Below is a small trained network, with its code and all its weights. Each question gives an input and a target symbol and asks what happens when units are switched off, that is, made to give their printed mean instead of their output.

import numpy as np


def w(rows, s, z=0):
    codes = np.array(rows[::2]) - 128.0
    scale = np.full(codes.shape[1], s)
    scale[-1] = z or s
    return codes * scale


def norm(h):
    return h / np.sqrt((h * h).mean(-1, keepdims=True) + 1e-5)


def f(y):
    return y / 2 * (1 + np.tanh(0.7978845608 * (y + 0.044715 * y**3)))


def softmax(a):
    e = np.exp(a - a.max(-1, keepdims=True))
    return e / e.sum(-1, keepdims=True)


def log_softmax(a):
    a = a - a.max(-1, keepdims=True)
    return a - np.log(np.exp(a).sum(-1, keepdims=True))


def net(x, mask):
    ids = ['δεζθλμστω'.index(c) for c in x.split()]
    T = len(ids)
    res = E[ids] + P[:T]
    r = norm(res)
    for j in range(3):
        rows = slice(2 * j, 2 * j + 2)
        q, k, v = (r @ M[0][rows].T for M in (Q, K, V))
        z = softmax(np.where(np.tri(T) > 0, q @ k.T / 2**0.5, -1e9)) @ v
        o = O[0][rows]
        res = res + np.where(mask[j], z, o[:, -1]) @ o[:, :-1]
    y = f(norm(res) @ A[0][:, :-1].T + A[0][:, -1])
    res = res + np.where(mask[3:11], y, B[0][:, -1]) @ B[0][:, :-1]
    return log_softmax(norm(res)[-1] @ U[:, :-1].T + U[:, -1])


Q, K, V, O, A, B = {}, {}, {}, {}, {}, {}
E = w([
[93,144,166,100,152,78],'δ',
[160,105,109,147,190,184],'ε',
[107,173,65,125,146,103],'ζ',
[116,91,42,153,132,121],'θ',
[70,75,130,131,176,127],'λ',
[107,142,161,90,153,132],'μ',
[185,66,185,165,139,93],'σ',
[66,119,115,97,195,98],'τ',
[191,93,120,74,7,83],'ω',
],0.02)
P = w([
[119,182,170,199,77,209],'0',
[150,72,142,108,186,108],'1',
[167,170,106,72,180,153],'2',
[135,98,98,104,182,156],'3',
[106,112,78,162,143,170],'4',
[167,91,105,67,162,174],'5',
[90,149,3,192,124,201],'6',
[98,38,104,122,172,91],'7',
],0.0073)
Q[0] = w([
[95,148,115,137,121,85],'h0',
[156,132,198,161,125,146],'h0',
[173,118,162,149,53,151],'h1',
[153,127,162,253,129,140],'h1',
[193,156,101,206,103,136],'h2',
[92,66,67,84,199,159],'h2',
],0.0075)
K[0] = w([
[92,117,45,140,103,136],'h0',
[77,139,147,146,190,71],'h0',
[45,132,62,172,183,124],'h1',
[35,176,129,125,182,187],'h1',
[36,179,74,53,119,175],'h2',
[247,74,153,163,185,254],'h2',
],0.0069)
V[0] = w([
[55,112,116,184,184,149],'h0',
[74,118,104,159,75,60],'h0',
[111,169,169,229,159,122],'h1',
[90,124,134,129,183,144],'h1',
[135,76,158,107,102,49],'h2',
[49,135,155,59,2,115],'h2',
],0.0084)
O[0] = w([
[182,178,103,102,192,150,182],'h0',
[126,66,147,2,130,90,103],'h0',
[131,201,128,60,201,74,75],'h1',
[119,157,210,105,138,103,143],'h1',
[103,159,150,101,126,115,101],'h2',
[134,118,68,56,97,182,3],'h2',
],0.0097,0.005)
A[0] = w([
[213,139,120,179,137,91,199],'n0',
[64,143,168,168,174,141,212],'n1',
[122,98,81,131,149,166,91],'n2',
[123,170,87,3,169,99,48],'n3',
[110,120,117,171,139,144,100],'n4',
[85,110,91,46,53,156,246],'n5',
[127,125,139,93,148,209,97],'n6',
[232,70,254,155,140,81,255],'n7',
],0.0094,0.003)
B[0] = w([
[159,133,89,173,145,101,190],'n0',
[121,75,153,114,73,160,230],'n1',
[163,124,96,70,118,73,152],'n2',
[86,95,139,111,70,115,166],'n3',
[88,125,160,79,141,59,152],'n4',
[140,2,98,192,68,156,191],'n5',
[167,120,63,110,89,137,132],'n6',
[117,161,104,167,88,158,253],'n7',
],0.0093,0.007)
U = w([
[87,211,195,100,87,232,104],'δ',
[143,43,97,151,93,161,237],'ε',
[191,142,52,119,182,57,21],'ζ',
[84,197,67,97,139,58,122],'θ',
[85,97,211,93,192,143,3],'λ',
[60,133,187,81,167,133,115],'μ',
[151,175,167,255,167,107,163],'σ',
[91,127,222,68,108,47,51],'τ',
[188,153,151,136,73,96,35],'ω',
],0.0091,0.003)

Each question gives the input, a string of symbols that net reads in full, and the target symbol t.
The units are the heads (2 rows each of Q, K, V and O) and the neurons (one row each of A and B). Each row of codes is followed by its name. A weight is (code - 128) times the scale printed after its matrix; where a second scale follows, it is the last column's (O, A, B and U).
mask holds one flag per unit, heads first, then neurons. A switched-off unit (its flag False) gives its mean, the last column of its rows in O or B, instead of its output. The means were averaged over made-up inputs and are rounded, as every weight is.
A unit's drop is (log p(t) with every unit on - log p(t) with that unit switched off) / (log p(t) with every unit on - log p(t) with every unit switched off).
The circuit of an input: a set's keep is (log p(t) with only the set's units on - log p(t) with every unit switched off) / (log p(t) with every unit on - log p(t) with every unit switched off). Starting from all 11 units, units are removed one at a time, each time the one whose removal leaves the highest keep (on an exact tie, the one counted first), for as long as the keep stays at least 0.8.
units of the circuit, in order: the units of the circuit, biggest drop first
unit that matters most: the unit with the biggest drop
top k neurons: the k neurons with the biggest drops, biggest first
which heads matter: for each layer, one digit per head in row order, 1 if its drop is at least 0.15 and else 0, layers parted by /
drop when u is switched off: that unit's drop, to one decimal
input δ μ μ τ ζ θ μ σ, target σ: top 2 neurons : n7; n5
input ζ ω ω θ θ ω ζ, target ε: units of the circuit, in order : h0; h1
input δ τ μ μ δ ζ, target θ: which heads matter : 011
input μ τ θ θ ε θ, target σ: units of the circuit, in order : h2; n5
input ω ε ζ ω δ, target ε: units of the circuit, in order : h1
input θ θ τ τ τ τ θ, target ζ: which heads matter : 100
input ζ μ θ μ ε θ μ, target σ: which heads matter : 101
input δ δ ε ε τ λ λ, target σ: which heads matter : 101
input μ δ θ ω τ ζ δ, target ε: which heads matter : 011
input ω ζ ζ μ, target ε: which heads matter : 000
input ζ ζ δ ζ ζ, target θ: which heads matter : 110
input θ ζ θ λ, target λ: which heads matter : 100
input ω ε θ ζ ω λ ζ ε, target σ: which heads matter : 001
input ζ τ ζ δ μ μ, target δ: unit that matters most : h1
input μ τ ζ δ θ ω μ τ, target ε: which heads matter : 011
input ζ ζ θ ζ ζ λ ε ζ, target σ: drop when h0 is switched off : -0.1
input τ μ λ ω ζ, target ε: drop when h1 is switched off : 0.3
input λ μ σ ε ω μ, target σ: drop when h2 is switched off : 1.3
